[ -8.8 -18.8   3.3 -16.4  -3.3  19.0   2.6  15.3 -10.6  10.2   1.5  -6.5
  -2.6   8.6  16.6   7.9   2.4  19.8   6.4  19.7 -10.3  -4.6] -> NH
[ -6.1   8.5   0.5  15.3   4.3 -21.9 -15.5  -1.7  16.8  -0.6  -4.0   7.3
  -8.2  18.4  -8.8   7.1 -12.1 -24.7  -3.2  -4.8  -6.1   7.0] -> NH
[ -9.9   9.4   9.7  21.4  -3.5 -20.0 -11.6  12.0   2.6   1.1 -12.0   1.9
  19.5  28.2   1.1  -8.1  -6.0 -50.2  13.1  -5.7 -12.9   6.2] -> NH
[  9.2  -4.9 -11.7  24.5   3.7  -5.7 -20.2   7.4   0.0  -8.6  -3.7 -12.7
  35.9  -3.7  24.1  -2.7   1.4 -50.9  -2.1 -15.3   2.2   5.1] -> NH
[  1.3   0.9  -7.6 -21.2  -3.6  39.6   2.0  21.1  16.3   0.1   7.0 -14.5
  -0.3   2.9  26.4  -2.5   2.4   3.9  -4.4  10.0  -9.9   1.0] -> NH
[  9.9   1.1  -0.9 -13.3  -7.6  11.2  -0.5  -2.6  -6.1  -6.7   4.8   1.0
   9.2 -16.5  10.0  -8.6  15.0  13.8  -5.6 -13.0  -3.7  -2.0] -> NH
[ -9.8  -9.7   4.4  -8.9  -9.3  39.6   2.1   3.3  -1.3   7.6  17.1 -19.3
  14.3 -26.3   1.9  -1.5  -1.5  26.0  12.5   0.5  -3.5  -4.6] -> NH
[-43.9   0.3   8.7 -66.3 -22.1  66.3  40.0  -6.6  -3.5  16.8  -5.6  -6.9
 -66.3 -19.9   4.4  16.7  -0.8  66.3  -0.1  54.2 -10.8   9.4] -> NH
[ 10.7   3.8   3.7  19.9  -7.2   5.0 -26.8  -0.8   3.8 -15.0   5.6  10.9
  35.4  -4.7  -1.5 -12.2   3.5 -14.3  -2.0 -21.1  -2.3 -10.3] -> Lm
[ 21.1   5.6  -5.7  12.2   3.7  -5.4 -19.8   1.0   1.2  -0.4   1.0   4.6
  20.8   6.2  13.1  -8.8  22.8 -23.4  -3.1 -19.9   5.3  -7.5] -> NH
[  4.9   7.4 -14.7 -10.1   3.8  -1.8   1.3  -6.1  -2.1  -6.3  -3.1   1.6
 -22.2  -8.6   6.1  -0.1   4.7  19.1 -10.7  11.4   5.0   3.1] -> NH
[ -3.8  -5.2   9.8 -31.6  -4.6 -11.9  26.0 -17.9 -24.8   7.8   3.2 -13.5
 -27.7 -23.3 -10.2   6.9 -13.5  66.3   5.1  17.6  15.6  -3.8] -> NH
[-11.5   0.3   0.2   6.0   0.7 -11.9   9.1  -8.3  -1.1   0.5   3.0  10.7
  12.4   0.1  -8.9   4.6  -5.1   3.2   0.5  -1.0   7.2   3.8] -> Lm
[ 18.3   2.0  -0.5  21.9  10.8 -30.6 -16.7   2.1   2.0  -3.0  -9.6  12.7
  15.1   5.2  -6.2  -3.1  -4.7 -17.1   0.6 -11.3   1.9   1.6] -> NH
[ 35.6  12.3  -1.8  -9.8   6.1  -0.5   0.4  12.0   0.0 -11.1  11.9   2.1
   5.2 -21.2  20.4  -6.3   4.9  16.1 -13.1 -13.7   2.4  -5.6] -> NH
[ 17.4 -13.7   1.4  11.2  28.4 -34.5  -7.4  -5.2 -10.2   2.1  -1.0  -7.7
  14.0 -10.4  -6.6  -4.0  -6.0   1.0   4.7   1.9  19.7  -2.0] -> NH
[  5.4 -15.1   6.6  16.9  -2.9 -17.3   1.0 -20.3   5.0  11.6 -16.6 -12.2
  21.5 -20.1  -6.7   1.6   8.3  11.6   1.3   6.7  17.4  -3.0] -> NH
[ -9.7   5.2   0.7   1.1   2.1   3.7   6.8  -3.1  -0.3   1.5   2.8  12.4
 -17.1  -6.2 -13.0   1.3 -12.0  14.6  -6.6   1.1 -10.8   4.2] -> NH
[  0.4   2.6 -21.9 -20.0  -5.9  11.2  12.3  -8.8 -10.9  10.7  -1.7  -5.7
 -35.1  -8.6  -1.5   4.7  -1.7  41.6  -4.2  19.3  -7.0   5.5] -> NH
[ 10.9  -4.7 -11.7  66.3  10.8 -27.2 -21.5  11.0  -0.1  -5.5 -16.5  -2.4
  19.6  29.4   7.3   7.1  -1.5 -52.3  -9.6  -6.8   2.7   9.3] -> NH
[-13.0 -15.1   0.5  -0.8  -2.2  -4.7   5.6  -6.5 -12.8   2.7  -8.7 -28.8
 -62.9  12.8 -17.9  14.9 -13.2  24.2  -5.1  38.1  -8.2  14.6] -> NH
[ -5.9 -31.9  -7.3  30.0  -2.3 -25.1 -19.7  -2.6   0.8  -0.4  -6.9  -4.6
  -4.8  18.1  -6.7  12.0  -2.5 -19.5  -5.1  11.8  -0.2   6.6] -> NH
[ 25.0 -12.8  -5.5  13.0   9.7 -12.8 -25.9   9.4   7.2   1.9   7.6  -5.6
  66.3 -35.4  10.8   5.1  21.8 -47.1   5.9 -38.7  18.1 -10.7] -> NH
[ 11.0  -1.2  -0.3  11.7   2.3 -11.0  -5.6 -12.6 -10.0  -3.4  -6.1   3.4
  -0.1  -6.6  -3.7 -11.0  -3.0   1.1  -7.5  -2.4 -66.3  11.9] -> PN
[ -1.7   9.7   8.6   4.2   6.8  12.0  -1.3  11.6   6.9  -5.4   5.8  25.4
   9.9   8.8 -18.3 -13.1 -11.7  -9.0   0.5 -18.5   2.1  -7.1] -> NH
[  7.5  -4.2   4.8   3.3   0.0   1.5  -1.7  -2.0  -3.1  -3.2  -7.6   1.4
  -5.5   3.8  -9.3  -2.4  10.9 -11.9  -2.3 -13.9 -17.3   4.7] -> NH
[ -4.8   8.4  -0.4   0.0   0.2 -11.1  -3.3  -0.3   6.8  -3.4   3.8   8.7
   3.2   8.9  -5.1  -2.2  -5.4  -1.5  -0.7   1.9  -9.4  11.5] -> NH
[  7.8 -24.7  -4.0   5.7  -5.2   4.8  -8.5   4.7   1.0  19.9   9.1 -36.9
  28.6 -20.6  -1.5   7.0   7.9   8.7  20.0  13.3  15.0 -12.1] -> NH
[  3.7  -6.6  -9.9  -3.2 -13.1  25.0  -3.9  16.4  -5.3  12.1  -7.8 -18.7
  22.6  -7.4  11.1  -6.5  11.0 -19.9   8.0 -10.5   0.2  -1.8] -> NH
[ 24.8   3.9  -0.6  -6.9   0.8  -3.3  -2.0  -0.1  -7.9 -10.0  -0.8  -0.8
  -4.5 -11.8  22.5  -4.2   4.7  14.8  -9.4  -8.2  -1.1   2.5] -> NH
[ -5.2  -7.8   3.7  -3.7  -0.6   3.5 -10.2   1.8  -4.0   2.7 -15.6  16.7
   8.5  10.1   1.2   1.0   0.2 -14.9  12.1   5.2   5.9  -5.0] -> NH
[ 12.5  -3.6  -9.0  -5.0   3.0  -4.8  -3.9   3.7  -4.1  -3.5  -0.5   0.2
  -4.8  -6.2   6.3   3.2   8.7  -1.1  -7.6 -10.9  -1.0   2.7] -> NH
[  4.4 -17.0 -17.7  43.9   7.0 -60.1 -32.2   1.7  -1.6 -19.5 -12.9  -7.7
   3.5  25.9  -3.9  -7.4  -5.9 -57.9   1.0   6.2  -3.8  18.3] -> NH
[  7.0  -5.2  -5.1  10.8   2.3 -26.0  -4.1  -4.6 -14.8   8.9  -6.5  -3.4
   1.1   0.2  -3.1   7.7   8.8  -4.1   0.5   7.8  11.8  -8.3] -> NH
[ -2.7   4.2  -7.3 -17.3   3.3  23.8  17.8   4.5  17.1   0.7  -0.8  14.2
  -8.9  11.4  -0.1  -0.6   3.4   2.0  15.9  19.9  11.5   9.7] -> NH
[  0.0   8.1   0.2  24.7   6.8 -51.0  -1.1 -10.3  -1.5  -4.0 -12.9  11.5
 -19.7  21.5  -3.0  11.9 -14.3 -14.9  -0.8  -0.5  -6.0  -7.4] -> NH
[ 22.6  -8.8  -4.3   0.6   0.1 -16.1   0.2  -4.9  -7.0  -6.9  -2.0  -8.7
 -13.9  -9.6   2.4   0.1  -4.0   7.5 -16.9  -2.5  -5.5  16.9] -> NH
[ -1.3   7.9   3.3 -19.5  -1.0  25.9  16.8  12.7  -4.5  -2.9   5.9 -10.4
  -7.7   0.0   8.0  -0.5   2.2   9.6   1.5   4.0  -0.5   5.2] -> NH
[ -7.8  14.6   5.1  -9.2  -0.8  22.8  -2.8   6.7   1.0  -0.4   7.0   5.6
  -7.0   1.8   0.5 -25.4   9.9  17.1  10.1  -9.7 -12.1 -16.5] -> NH
[ -7.1  -5.3   0.8  13.7   7.1 -22.5 -12.0  -9.7   5.4  -3.6  -8.4   2.7
  24.3   1.3  -7.4  -2.2  -0.2 -17.3 -15.1 -11.9  -0.6  -1.0] -> Lm
[ -3.4 -26.2 -13.3  16.1 -17.0 -10.7 -22.0 -11.5  -4.6   2.8   6.4 -27.5
  41.8   4.9  -4.0   6.2  11.8 -26.0   7.2  41.3   0.6  -0.2] -> NH
[ -5.9   4.6   0.0  18.8  10.7 -22.7  -4.2  -1.0   5.6  -6.0  -0.4  15.4
   9.9   9.8  -1.6   3.6  -5.5 -27.6  -0.4  -6.4  -2.9  14.8] -> NH
[  7.6   0.8   3.6  29.6   4.4   7.7 -16.9   1.3  10.4   8.3  -3.1  22.2
  66.3  -5.5  15.5 -33.3  20.3 -45.6   5.0 -46.0   9.3 -23.0] -> Lm
[-28.9   6.3  17.9 -17.8 -10.5  26.4  22.6  -9.2   0.9  -1.6   1.8  12.5
 -27.5  -6.6 -10.0  16.4  -9.5  45.1  11.1   6.8  -5.1 -20.3] -> Lm
[ 10.2   6.2 -22.3  19.1   3.5 -29.5  -1.8  -9.1  -2.2  -8.0  -8.1  -3.8
 -36.5  28.6  -8.8  14.6 -22.0  -6.4  -3.2  14.0 -22.6  16.7] -> NH
[ -6.5  18.5  23.9 -19.1  -0.7  27.7   9.1   6.7  13.4   1.5   5.7  14.2
  15.8  -1.0  -9.5 -11.0   5.1   3.4   5.5  -1.5  11.6 -20.4] -> NH
[ -9.9   9.8  -8.0  -1.1  -2.7   3.5  -1.0   1.7  12.4  -2.4  -4.0   4.1
 -21.0   8.4  -3.3   7.4  -9.4  -8.5  -4.3  -8.6 -25.6  10.4] -> NH
[-21.7   6.3  28.0 -44.2  -4.3  55.0  10.0  17.9  18.0   4.4   6.2  26.3
   3.9 -12.4   0.8 -14.7   3.0  14.6   9.6   3.9  18.9 -13.7] -> NH

[-12.5   3.1   1.0  -2.6   6.3  17.1   2.4   4.0   2.4   3.9   2.4  -9.5
  -5.3   3.1   5.1  -8.9 -19.0  -0.1  14.3  -7.1   5.2   0.2] -> Tz
[-16.7  -8.1   3.1  -4.6   9.1  19.8   0.2   6.6   4.9   0.2  -1.2 -12.4
  -7.3   1.5   2.4 -21.8 -33.4   2.3  24.6  -8.0   7.4  -6.3] -> Tz
[-19.3 -19.5  -3.8  -5.6   1.9  25.5   6.3  -3.5   4.8  -1.4   2.0  -2.0
   0.6   7.3   2.5  -4.3  -6.9   0.2  20.3  -3.0   5.2  -2.7] -> FJ
[-20.8   4.5   2.0  -2.3   3.5  16.5   2.8   2.4   1.4  -0.4   4.8  -9.5
  -4.5   5.3   6.4  -5.1 -14.1  -0.1  13.4  -1.8   4.8   1.4] -> Tz
[-14.3  -6.5   2.6  -5.8   0.4  17.0   4.8  -3.0   0.4   1.4   2.4  -3.6
  -2.3   6.9   4.3  -5.5  -2.8  -2.2  17.6  -0.9   5.0  -1.8] -> Tz
[-11.4  -4.3  -2.6  -3.3   0.7  17.2   2.8  -2.0   1.4  -3.1   4.7  -3.3
  -1.2   4.1   3.5  -1.8  -3.4  -0.6  12.1  -0.6   3.4  -0.6] -> Tz
[ -9.9 -11.8  -1.6  -5.0   5.1  10.8   1.6   1.7   3.5  -2.2  -1.2  -1.6
   0.1   0.1  -0.2  -5.1 -13.1   1.0  10.8  -2.8   2.6  -4.2] -> Tz
[ -7.5 -14.4  -9.4  -0.4   6.3  11.3   0.0   4.6   4.9  -4.5   2.8  -0.9
   3.8  -1.3  -2.9  -0.1  -9.3  -0.1   5.7  -3.7  -1.1  -4.3] -> Tz
[-12.1   3.1  -3.5  -4.5  -0.2  21.1   6.0  -1.0   1.3  -0.1   8.6  -1.5
  -2.1  10.4   4.9  -0.3  -2.4  -1.6  15.6   1.3   3.8   1.7] -> Qh
[-20.7   9.2   0.6  -6.3   7.5  32.6   4.7   5.5   8.7   0.1  12.7 -19.4
  -9.5   7.9  12.4 -11.6 -29.8  -0.8  24.7  -7.0   5.9   0.7] -> Tz
[ -4.1   1.7 -10.3   2.0   3.6  14.1   2.3  -3.9   6.3  -2.7   9.7  -3.2
  -0.2   4.0   2.7   5.9  -7.7  -0.7   2.4   1.0  -3.4   1.0] -> Qh
[-11.6 -12.7   6.1  -6.3   4.1   6.9  -0.8   4.8   2.0   2.3  -7.7  -3.5
  -5.1  -1.4   0.3 -14.7 -17.1   2.0  15.6  -3.1   8.2  -5.4] -> Tz
[ -9.2  -8.6 -10.6   1.5   8.3  18.4   1.0   0.4   6.1  -5.0   4.1  -5.2
   5.2   0.2   0.3  -3.5 -14.5  -0.4   6.8  -4.7  -3.1  -3.6] -> Tz
[-0.1 -0.6  0.4 -0.8 -0.2  3.1  2.5 -3.4 -1.7  0.0  3.1  2.3  3.2  3.6
  0.7  0.6  9.6 -2.9 -3.0  1.8 -0.3  1.9] -> ZG
[-15.8  -1.2   4.2  -5.8   4.2  17.5   2.2   3.5   2.6   1.0   1.7  -9.5
  -6.1   5.3   5.5 -13.5 -19.2   0.1  18.2  -4.4   7.5  -0.7] -> Tz
[-10.0   3.9  -2.9   3.1   6.7  14.1  -1.0   4.2   4.9  -2.5   3.9 -11.5
  -4.8   1.7   3.2 -10.9 -25.5   0.9  12.0  -6.4   2.1  -1.8] -> Tz
[-17.6  -7.3  -4.9  -4.7   6.0  24.2   2.0   1.2   4.5  -2.0   5.0  -8.7
  -0.6   3.4   3.6  -3.8 -16.5   0.1  17.3  -3.3   1.0  -2.1] -> Tz
[-13.1  -5.1   3.5  -5.9   6.0  16.6   1.3   4.8   4.6  -0.5  -0.6  -9.0
  -5.5  -5.5   3.0 -13.4 -21.5   1.8  17.1  -4.1   7.8  -3.2] -> ZG
[-12.7 -10.8   3.9  -9.1   0.8  11.8  -1.3   1.4  -0.4  -0.4   0.4  -2.7
  -1.9   3.2   2.7  -8.3  -7.7  -0.4  14.4  -0.7   5.7  -1.4] -> Tz
[ -9.9   4.1   5.9  -4.7   0.8   8.1   0.8   2.0  -0.9   3.1  -3.7  -7.6
  -4.4   2.4   4.5 -11.0 -11.5  -0.7  14.3  -3.7   8.0   3.1] -> ZG
[-9.7 -3.3 -6.7 -2.5  2.9 20.8  4.1 -1.5  2.9 -1.4  7.3 -4.3 -0.8  5.6
  4.2 -4.9 -8.3 -5.3 10.7 -1.4  0.3  0.0] -> Tz
[-10.8  -5.3  -4.5  -3.2  -1.2  19.5   7.3  -4.5  -1.7   0.4   7.4  -3.2
   3.4   9.8   4.2   4.9   6.1  -2.3  10.0   1.8   0.7   2.3] -> Qh
[-19.1   5.6  -1.4  -4.9   5.8  31.5   3.2   3.2   5.4   0.9  10.6 -15.1
  -8.8   8.2  11.0 -12.4 -25.6  -0.1  24.1  -5.9   5.1   1.5] -> Tz
[ -6.4 -13.2   0.5  -3.9  -0.9   6.4   2.9  -2.4  -0.2   1.3  -3.3   3.4
   0.8   0.1  -1.4  -3.2   4.2   0.0   8.6   1.3   3.9  -3.0] -> ZG
[-12.8 -11.2  -8.3  -3.2   5.4  19.0   0.1   0.3   6.9  -3.2   4.4  -4.4
   0.1   2.2   1.3  -3.2 -14.8   2.5  10.8  -4.2   1.3  -5.6] -> Tz
[-10.9  -0.9  -4.1  -1.2   5.9  14.9   2.5   1.8   3.3  -2.1   5.0  -5.9
  -3.7   3.9   2.8  -4.1 -11.8  -3.0  11.0  -2.6   2.1  -0.9] -> Tz
[-5.7 -9.4  1.1 -3.9  0.4  6.6  3.3 -1.8  1.5 -0.1 -1.1  0.6 -0.7  2.1
  0.2 -1.7  0.6 -0.7  7.5  0.8  3.3 -1.1] -> Tz
[ -7.5  -3.6  10.9  -4.5   5.0   0.9  -3.9   8.7   0.5  -0.8  -7.4  -8.4
  -7.9  -2.7   1.6 -20.2 -22.9   1.2  14.8  -6.0   8.6  -2.7] -> FJ
[-17.8  -8.3   4.7  -5.6   7.5  18.5  -0.7   7.1   3.8   0.1  -2.5  -9.7
  -7.5  -1.0   2.7 -20.0 -31.5   0.3  23.3  -7.2   8.7  -6.7] -> Tz
[-12.4   7.1  -7.5  -0.7   3.2  25.4   4.7  -0.7   4.1  -0.8  15.6  -8.4
  -2.5   7.3   7.0   2.2  -9.8  -1.0   7.5  -1.1  -0.7   2.0] -> FJ
[-9.6 -1.6 -4.0 -1.5  2.5 15.6  2.8 -1.8  1.9 -0.5  5.0 -3.8 -3.9  5.3
  2.7 -1.8 -3.9  0.0  9.0 -2.3  4.4  1.2] -> Tz
[-10.2 -18.0   0.4  -3.4   3.0   5.6  -1.5   1.3   2.9  -1.3  -5.2   0.1
   1.7  -1.6  -3.4  -7.2  -6.3   1.6   9.4  -1.5   4.5  -5.4] -> FJ
[-11.4  -5.9  -3.0   2.0   2.3  14.0  -0.3   1.0   1.7  -1.0   1.1  -5.2
  -1.9   1.5  -5.9  -4.8 -11.6   0.3   8.7  -2.3   3.4  -1.5] -> ZG
[-12.9 -17.0  -6.7  -5.0   0.5  19.0   3.7  -2.5   2.7  -2.8   1.6   0.5
   2.5   5.6  -1.5  -0.2  -2.0   0.9  13.1   0.1   3.7  -2.1] -> Tz
[-7.5 -0.5 -1.5 -0.5  2.6 11.5  2.5  0.9  2.5 -0.6  1.5 -4.6 -1.4  3.8
  2.6 -1.4 -6.8  0.3  5.6 -2.8  1.1  0.3] -> ZG
[-16.4  -5.0  -6.4  -2.7   5.2  26.9   4.4  -2.4   3.2  -1.2   8.1  -7.3
  -1.5   7.5   4.5  -4.0 -14.4  -0.1  16.6  -2.1   4.3  -1.2] -> Tz
[-18.5   4.0  -4.8   9.5   6.3  30.6   5.0   2.9   5.5  -1.2  12.0 -12.0
  -8.3   9.6   8.0  -6.7 -23.1   0.6  19.4  -0.8   3.0  -0.1] -> Tz
[-4.0 -6.8 -6.1 -0.9  2.7  7.0  1.8 -0.5  2.5 -1.2 -0.2  0.3  0.2  4.0
  1.4  0.2 -1.5 -0.2 10.2  6.4  1.1  0.0] -> ZG
[-12.9   8.5   3.9  -4.6   0.7  16.3   3.5   4.5   0.5   2.8   4.6  -9.2
 -10.4   6.5   6.7 -12.3 -13.5  -0.6  15.6  -2.7   7.2   1.2] -> ZG
[-13.9  -1.0   5.5  -5.2   2.7  11.7   1.5   5.1   1.6   1.8   0.1 -10.5
  -8.5   2.4   1.6 -15.6 -21.2  -1.7  23.3  -4.1   7.2  -0.8] -> ZG
[ -8.7   2.6  -0.3  -1.5   4.0  10.0   1.4   1.9   2.2   0.2   2.7 -11.8
  -2.6   1.9   3.0  -8.2 -12.8   0.5  10.0  -2.9   1.8   0.7] -> Tz
[-20.3 -26.3  -7.9  -5.4   7.4  26.4   2.3  -0.8   7.0  -4.3   1.1  -4.0
   1.3   3.5  -0.5  -7.2 -17.0   2.3  20.4  -4.3   4.8  -6.0] -> FJ
[-10.3 -13.9  -3.1  -4.8   1.9  13.6   3.0  -2.9   2.9  -1.1  -0.1   0.1
   1.4   3.8  -0.9  -1.9  -2.6  -0.6  11.3  -1.6   2.5  -4.6] -> Tz
[-11.2  -7.2  -1.1  -4.4   4.5  17.7   3.0   0.1   5.7  -0.7   2.4  -5.5
  -2.5   3.3   1.8  -7.1 -11.6  -0.1  14.5  -2.1   2.9  -2.9] -> FJ
[-12.5  -4.5  -2.1  -2.7   4.9  16.0   0.5   2.6   3.6  -2.4   2.3  -4.7
   1.1   1.2   1.0  -6.6 -14.8   1.3  12.2  -3.5   3.9  -1.5] -> ZG
[-11.2  -5.4  -4.3  -3.6   6.5  15.6   0.8   2.4   3.0  -3.9   3.2  -5.2
  -1.9   1.7   0.9  -7.3 -16.7   1.6  12.0  -4.7   2.2  -2.6] -> ZG
[-19.4   1.7  -2.9  -3.5   5.1  30.1   3.1   2.4   4.4  -0.4   9.6 -13.6
  -6.4   7.5   8.0  -8.2 -20.8  -0.5  22.7  -5.9   3.8  -1.0] -> Tz
[-14.1  -2.9   0.7  -4.2   2.8  17.2   2.7   1.2   2.6   2.1   3.9  -6.3
  -4.0   7.2   4.6  -6.9  -9.1   0.6  17.5  -1.8   5.0  -3.3] -> Tz
[-13.0 -22.0 -13.7  -1.3   7.1  23.8   3.0  -4.5   7.9  -7.4   4.2  -2.8
   3.7   2.0  -3.0   0.8 -11.1   1.4  11.8  -3.0  -1.1   0.4] -> ZG
[ -9.0   2.3   6.3  -4.3   0.6   9.1   2.8   1.1  -0.6   3.7   0.4  -6.6
  -4.9   3.8   4.3  -9.6 -10.6   0.2  15.1  -1.9   6.4  -2.6] -> Tz
[-15.5 -16.3  -3.4  -4.2   7.1  21.3   1.7  -2.9   6.2  -1.5   2.1  -3.6
  -0.6   1.4   0.2  -6.9 -15.8   0.3  19.7  -3.4   3.0  -7.0] -> Tz

[-21.6   1.8  -4.0  -3.6  -8.4  -7.2   1.3  17.0  -4.0  11.8   8.6  -1.7
   0.2   2.1   8.3  -1.5  -0.5  10.7   5.2  -2.5  13.0  -2.5] -> RL
[  4.7  -4.6   0.8  -4.6  -0.5   7.0  -1.4   1.5  -6.4  -8.5  -5.6  -1.7
  -2.8  -0.2 -17.7   1.3   3.0   6.4   3.3  11.4 -10.0  -0.5] -> Tq
[ -8.0 -24.0 -16.2 -12.3  -3.8  31.2 -15.5  12.7   3.1 -13.9  -8.0  -2.3
  14.6  -0.8 -13.7   3.9  10.0   9.3  -1.2  16.7  10.5  14.1] -> MG
[  3.2 -10.1  -8.6  -2.9  -2.2  11.7 -10.7   0.3  13.8  -7.8  -3.9   0.0
   8.3  -1.0  -2.1   1.8   4.6  -3.3  -4.4   2.2   5.7   9.3] -> LF
[-10.8   5.3  -9.4   4.5 -10.1 -11.0  -0.9   6.1   6.1   4.0   6.8  -5.5
   3.7   2.9  14.7   2.8  -0.8   2.2   2.7  -9.6  12.9  -0.8] -> BS
[ -9.6   6.0  -7.6   6.9  -9.5 -11.9   1.1   3.5   6.8   5.2   8.3  -3.1
   6.4  -0.5  15.8  -1.7  -0.3   0.2   1.5 -10.7   6.6   0.7] -> BS
[ -4.1   3.1 -10.6   5.3  -3.3  -5.5  -1.8   1.0   7.9   1.6   4.0  -0.8
   3.1  -4.9  12.9   1.1   1.4  -2.5  -2.4  -6.9   9.4   0.8] -> NB
[-3.5 -3.3 -5.9  6.3 -4.9 -7.4 -1.4  3.6  5.2 -1.2  4.4 -3.2  5.9 -1.9
  8.1 -1.6 -0.1  1.1 -1.0  0.6  9.3  1.9] -> BS
